Below is a small trained network, with its code and all its weights. Each question gives an input and a target symbol and asks what happens when units are switched off, that is, made to give their printed mean instead of their output.

import numpy as np


def w(rows, s, z=0):
    codes = np.array(rows[::2]) - 128.0
    scale = np.full(codes.shape[1], s)
    scale[-1] = z or s
    return codes * scale


def norm(h):
    return h / np.sqrt((h * h).mean(-1, keepdims=True) + 1e-5)


def f(y):
    return np.maximum(y, 0)


def softmax(a):
    e = np.exp(a - a.max(-1, keepdims=True))
    return e / e.sum(-1, keepdims=True)


def log_softmax(a):
    a = a - a.max(-1, keepdims=True)
    return a - np.log(np.exp(a).sum(-1, keepdims=True))


def net(x, mask):
    ids = ['ΓΔΛεξπψ'.index(c) for c in x.split()]
    T = len(ids)
    res = E[ids] + P[:T]
    r = norm(res)
    for j in range(2):
        rows = slice(2 * j, 2 * j + 2)
        q, k, v = (r @ M[0][rows].T for M in (Q, K, V))
        z = softmax(np.where(np.tri(T) > 0, q @ k.T / 2**0.5, -1e9)) @ v
        o = O[0][rows]
        res = res + np.where(mask[j], z, o[:, -1]) @ o[:, :-1]
    y = f(norm(res) @ A[0][:, :-1].T + A[0][:, -1])
    res = res + np.where(mask[2:14], y, B[0][:, -1]) @ B[0][:, :-1]
    return log_softmax(norm(res)[-1] @ U[:, :-1].T + U[:, -1])


Q, K, V, O, A, B = {}, {}, {}, {}, {}, {}
E = w([
[122,99,214,75,166],'Γ',
[167,54,47,141,109],'Δ',
[154,133,189,108,41],'Λ',
[71,182,188,184,174],'ε',
[122,23,212,192,134],'ξ',
[150,40,152,254,187],'π',
[47,191,84,203,195],'ψ',
],0.02)
P = w([
[212,166,173,200,148],'0',
[206,136,170,182,138],'1',
[194,125,173,168,131],'2',
[171,143,184,162,132],'3',
[150,154,191,150,128],'4',
[106,169,197,140,120],'5',
[71,179,193,130,111],'6',
[46,181,175,127,107],'7',
[32,180,168,118,105],'8',
[13,178,160,115,94],'9',
[2,168,153,103,82],'10',
[20,145,127,195,123],'11',
],0.0068)
Q[0] = w([
[43,129,78,130,144],'head 0',
[152,144,175,184,131],'head 0',
[225,116,20,2,64],'head 1',
[146,156,121,170,50],'head 1',
],0.024)
K[0] = w([
[71,108,167,147,164],'head 0',
[155,146,113,68,96],'head 0',
[200,131,83,222,186],'head 1',
[211,130,6,67,73],'head 1',
],0.022)
V[0] = w([
[88,148,205,44,125],'head 0',
[86,117,150,187,142],'head 0',
[175,123,170,10,209],'head 1',
[48,91,83,103,219],'head 1',
],0.012)
O[0] = w([
[74,34,200,47,227,164],'head 0',
[78,99,122,165,180,190],'head 0',
[168,166,249,144,254,195],'head 1',
[208,231,153,255,82,1],'head 1',
],0.0078,0.0062)
A[0] = w([
[137,252,113,65,164,209],'neuron 0',
[114,239,154,138,121,58],'neuron 1',
[136,105,40,107,47,55],'neuron 2',
[167,148,181,185,118,114],'neuron 3',
[171,106,205,70,79,211],'neuron 4',
[83,228,197,110,123,94],'neuron 5',
[182,161,201,152,51,231],'neuron 6',
[107,173,24,153,155,102],'neuron 7',
[130,140,104,174,245,115],'neuron 8',
[87,187,109,194,106,136],'neuron 9',
[70,109,120,46,144,3],'neuron 10',
[44,142,246,111,17,159],'neuron 11',
],0.013,0.0032)
B[0] = w([
[69,96,143,136,108,169],'neuron 0',
[197,25,146,72,129,179],'neuron 1',
[122,78,205,90,128,190],'neuron 2',
[38,126,112,128,118,203],'neuron 3',
[126,249,83,105,111,211],'neuron 4',
[148,76,168,221,107,217],'neuron 5',
[89,103,211,81,112,200],'neuron 6',
[58,190,164,129,118,179],'neuron 7',
[157,180,121,71,45,253],'neuron 8',
[208,142,94,82,178,201],'neuron 9',
[170,1,124,92,86,202],'neuron 10',
[138,115,52,196,211,253],'neuron 11',
],0.018,0.0072)
U = w([
[134,93,73,12,145,29],'Γ',
[47,117,95,200,152,168],'Δ',
[250,143,98,157,128,70],'Λ',
[134,221,70,88,130,41],'ε',
[135,131,157,87,40,239],'ξ',
[121,150,78,203,18,13],'π',
[105,162,177,98,183,254],'ψ',
],0.013,0.0031)

Each question gives the input, a string of symbols that net reads in full, and the target symbol t.
The units are the heads (2 rows each of Q, K, V and O) and the neurons (one row each of A and B). Each row of codes is followed by its name. A weight is (code - 128) times the scale printed after its matrix; where a second scale follows, it is the last column's (O, A, B and U).
mask holds one flag per unit, heads first, then neurons. A switched-off unit (its flag False) gives its mean, the last column of its rows in O or B, instead of its output. The means were averaged over made-up inputs and are rounded, as every weight is.
A unit's drop is (log p(t) with every unit on - log p(t) with that unit switched off) / (log p(t) with every unit on - log p(t) with every unit switched off).
The circuit of an input: a set's keep is (log p(t) with only the set's units on - log p(t) with every unit switched off) / (log p(t) with every unit on - log p(t) with every unit switched off). Starting from the 12 units with the biggest drops (on a tie, the unit counted first), units are removed one at a time, each time the one whose removal leaves the highest keep (on an exact tie, the one counted first), for as long as the keep stays at least 0.8.
circuit, biggest first: the units of the circuit, biggest drop first
most important unit: the unit with the biggest drop
k most important neurons: the k neurons with the biggest drops, biggest first
which heads matter: for each layer, one digit per head in row order, 1 if its drop is at least 0.15 and else 0, layers parted by /
drop when u is switched off: that unit's drop, to one decimal
input ε ψ ε ξ ε ξ Δ ε Δ ψ, target ε: most important unit => head 1
input ξ ξ ε Λ Γ ξ Λ ψ Δ Λ, target Δ: which heads matter => 00
input Δ ξ ξ ε, target ξ: which heads matter => 10
input Δ Λ Δ ψ Γ ξ ξ ε Γ Λ ε, target Γ: which heads matter => 11
input ε Γ Λ ε Γ ε π ε ψ π ψ, target ψ: which heads matter => 11
input Δ ξ ξ ξ ε ε π, target ξ: 4 most important neurons => [neuron 11; neuron 6; neuron 9; neuron 5]
input Γ Δ ε ξ Λ ε Γ ε Λ, target ψ: 3 most important neurons => [neuron 6; neuron 2; neuron 8]
input ε Λ Δ ε Λ, target ψ: 3 most important neurons => [neuron 6; neuron 2; neuron 11]
input ε Δ π, target ξ: 3 most important neurons => [neuron 11; neuron 6; neuron 2]
input ε π π, target π: which heads matter => 00
input ψ ξ π ψ, target ε: which heads matter => 00
input ψ ε Λ π, target Γ: which heads matter => 01
input ξ ξ ε, target Λ: circuit, biggest first => [neuron 9; head 1; neuron 5]
input Δ Γ ε, target ξ: circuit, biggest first => [neuron 8]
input π ξ ξ ε Γ ξ Γ Λ ε Δ, target ξ: 2 most important neurons => [neuron 11; neuron 2]
input Δ π Λ Λ Λ Λ, target Δ: 4 most important neurons => [neuron 11; neuron 8; neuron 9; neuron 1]
input Λ Λ ψ ψ ξ ψ, target Γ: 2 most important neurons => [neuron 10; neuron 5]
input Γ π ξ Δ, target ξ: 3 most important neurons => [neuron 2; neuron 11; neuron 7]
input ξ Δ π Γ, target ξ: 2 most important neurons => [neuron 1; neuron 11]
input Λ Λ ξ ε, target Γ: circuit, biggest first => [head 1]
input ε ψ ψ ξ ξ ξ ψ Λ ε Λ, target Γ: drop when head 1 is switched off => 0.8
input ε ε Γ ψ ε ε Λ ξ, target Γ: drop when neuron 1 is switched off => 0.0
input ε ε ξ ξ π, target π: drop when neuron 10 is switched off => 0.2
